Below are the code and all the weights of a small trained network. Each question names an input and a target symbol and asks about switching units off, where a switched-off unit gives its printed mean instead of its output.

import numpy as np


def w(rows, s, z=0):
    codes = np.array(rows[::2]) - 128.0
    scale = np.full(codes.shape[1], s)
    scale[-1] = z or s
    return codes * scale


def f(y):
    return y / 2 * (1 + np.tanh(0.7978845608 * (y + 0.044715 * y**3)))


def softmax(a):
    e = np.exp(a - a.max(-1, keepdims=True))
    return e / e.sum(-1, keepdims=True)


def log_softmax(a):
    a = a - a.max(-1, keepdims=True)
    return a - np.log(np.exp(a).sum(-1, keepdims=True))


def net(x, mask):
    ids = ['ΘΛΞβγεμψ'.index(c) for c in x.split()]
    T = len(ids)
    res = E[ids] + P[:T]
    r = res
    for j in range(2):
        rows = slice(2 * j, 2 * j + 2)
        q, k, v = (r @ M[0][rows].T for M in (Q, K, V))
        z = softmax(np.where(np.tri(T) > 0, q @ k.T / 2**0.5, -1e9)) @ v
        o = O[0][rows]
        res = res + np.where(mask[j], z, o[:, -1]) @ o[:, :-1]
    y = f(res @ A[0][:, :-1].T + A[0][:, -1])
    res = res + np.where(mask[2:6], y, B[0][:, -1]) @ B[0][:, :-1]
    return log_softmax(res[-1] @ U[:, :-1].T + U[:, -1])


Q, K, V, O, A, B = {}, {}, {}, {}, {}, {}
E = w([
[132,186,168,65,97],'Θ',
[130,157,157,182,209],'Λ',
[128,7,35,176,85],'Ξ',
[164,50,91,223,153],'β',
[38,200,179,51,226],'γ',
[94,243,137,235,98],'ε',
[219,115,166,126,191],'μ',
[30,38,60,112,130],'ψ',
],0.015)
P = w([
[154,139,78,124,155],'0',
[118,56,120,138,83],'1',
[93,155,158,170,159],'2',
[152,159,87,102,180],'3',
[127,62,157,145,52],'4',
[79,170,158,198,180],'5',
[154,162,69,104,192],'6',
[120,63,187,147,32],'7',
[76,175,161,236,203],'8',
[153,164,66,96,191],'9',
[106,69,217,146,8],'10',
],0.017)
Q[0] = w([
[117,49,240,179,119],'head 0',
[125,163,169,138,192],'head 0',
[137,78,155,84,133],'head 1',
[90,88,253,173,53],'head 1',
],0.011)
K[0] = w([
[73,97,212,162,109],'head 0',
[110,128,130,169,189],'head 0',
[102,133,145,190,107],'head 1',
[133,67,247,135,93],'head 1',
],0.014)
V[0] = w([
[73,199,238,80,57],'head 0',
[31,184,102,134,127],'head 0',
[148,94,177,56,165],'head 1',
[169,87,10,72,101],'head 1',
],0.012)
O[0] = w([
[202,171,48,133,103,139],'head 0',
[35,114,107,84,118,253],'head 0',
[254,67,196,205,144,106],'head 1',
[240,201,117,151,16,162],'head 1',
],0.008,0.0034)
A[0] = w([
[159,201,161,104,185,3],'neuron 0',
[96,168,110,164,217,176],'neuron 1',
[142,9,134,53,69,49],'neuron 2',
[108,232,135,132,169,78],'neuron 3',
],0.012,0.0069)
B[0] = w([
[106,108,72,228,10,152],'neuron 0',
[185,162,107,61,58,254],'neuron 1',
[76,215,2,185,214,167],'neuron 2',
[107,43,102,207,191,211],'neuron 3',
],0.0096,0.011)
U = w([
[194,193,121,97,137,149],'Θ',
[109,207,193,99,178,255],'Λ',
[83,132,170,128,24,81],'Ξ',
[109,77,183,125,102,233],'β',
[170,121,125,113,207,159],'γ',
[123,122,97,99,162,44],'ε',
[130,4,128,163,83,66],'μ',
[127,151,132,151,106,65],'ψ',
],0.015,0.0069)

Each question gives the input, a string of symbols that net reads in full, and the target symbol t.
The units are the heads (2 rows each of Q, K, V and O) and the neurons (one row each of A and B). Each row of codes is followed by its name. A weight is (code - 128) times the scale printed after its matrix; where a second scale follows, it is the last column's (O, A, B and U).
mask holds one flag per unit, heads first, then neurons. A switched-off unit (its flag False) gives its mean, the last column of its rows in O or B, instead of its output. The means were averaged over made-up inputs and are rounded, as every weight is.
A unit's drop is (log p(t) with every unit on - log p(t) with that unit switched off) / (log p(t) with every unit on - log p(t) with every unit switched off).
The circuit of an input: a set's keep is (log p(t) with only the set's units on - log p(t) with every unit switched off) / (log p(t) with every unit on - log p(t) with every unit switched off). Starting from all 6 units, units are removed one at a time, each time the one whose removal leaves the highest keep (on an exact tie, the one counted first), for as long as the keep stays at least 0.8.
units of the circuit, in order: the units of the circuit, biggest drop first
unit that matters most: the unit with the biggest drop
top k neurons: the k neurons with the biggest drops, biggest first
drop when u is switched off: that unit's drop, to one decimal
input ψ Θ γ ε Ξ Θ Θ ε ψ γ μ, target γ: units of the circuit, in order : [head 1; neuron 2]
input μ μ Θ γ, target μ: unit that matters most : neuron 0
input β ε μ γ, target β: units of the circuit, in order : [neuron 0; head 0; head 1]
input Λ Ξ Θ Λ Θ ψ, target Ξ: top 3 neurons : [neuron 3; neuron 1; neuron 2]
input μ Θ β, target β: top 3 neurons : [neuron 3; neuron 2; neuron 0]
input β Θ Θ Λ Ξ β ψ γ β ε, target ψ: units of the circuit, in order : [head 1; neuron 3; neuron 0]
input Θ γ ε β, target Θ: top 2 neurons : [neuron 3; neuron 0]
input μ ψ ε ε ε Θ Θ Θ ε β, target Θ: top 2 neurons : [neuron 3; neuron 1]
input ε Ξ ε μ, target ε: top 2 neurons : [neuron 3; neuron 0]
input Θ β β, target β: drop when head 0 is switched off : 0.8
input Ξ Θ γ Θ, target Ξ: drop when neuron 2 is switched off : 0.1
input Λ Θ Ξ Θ Ξ, target ψ: drop when neuron 2 is switched off : 0.5
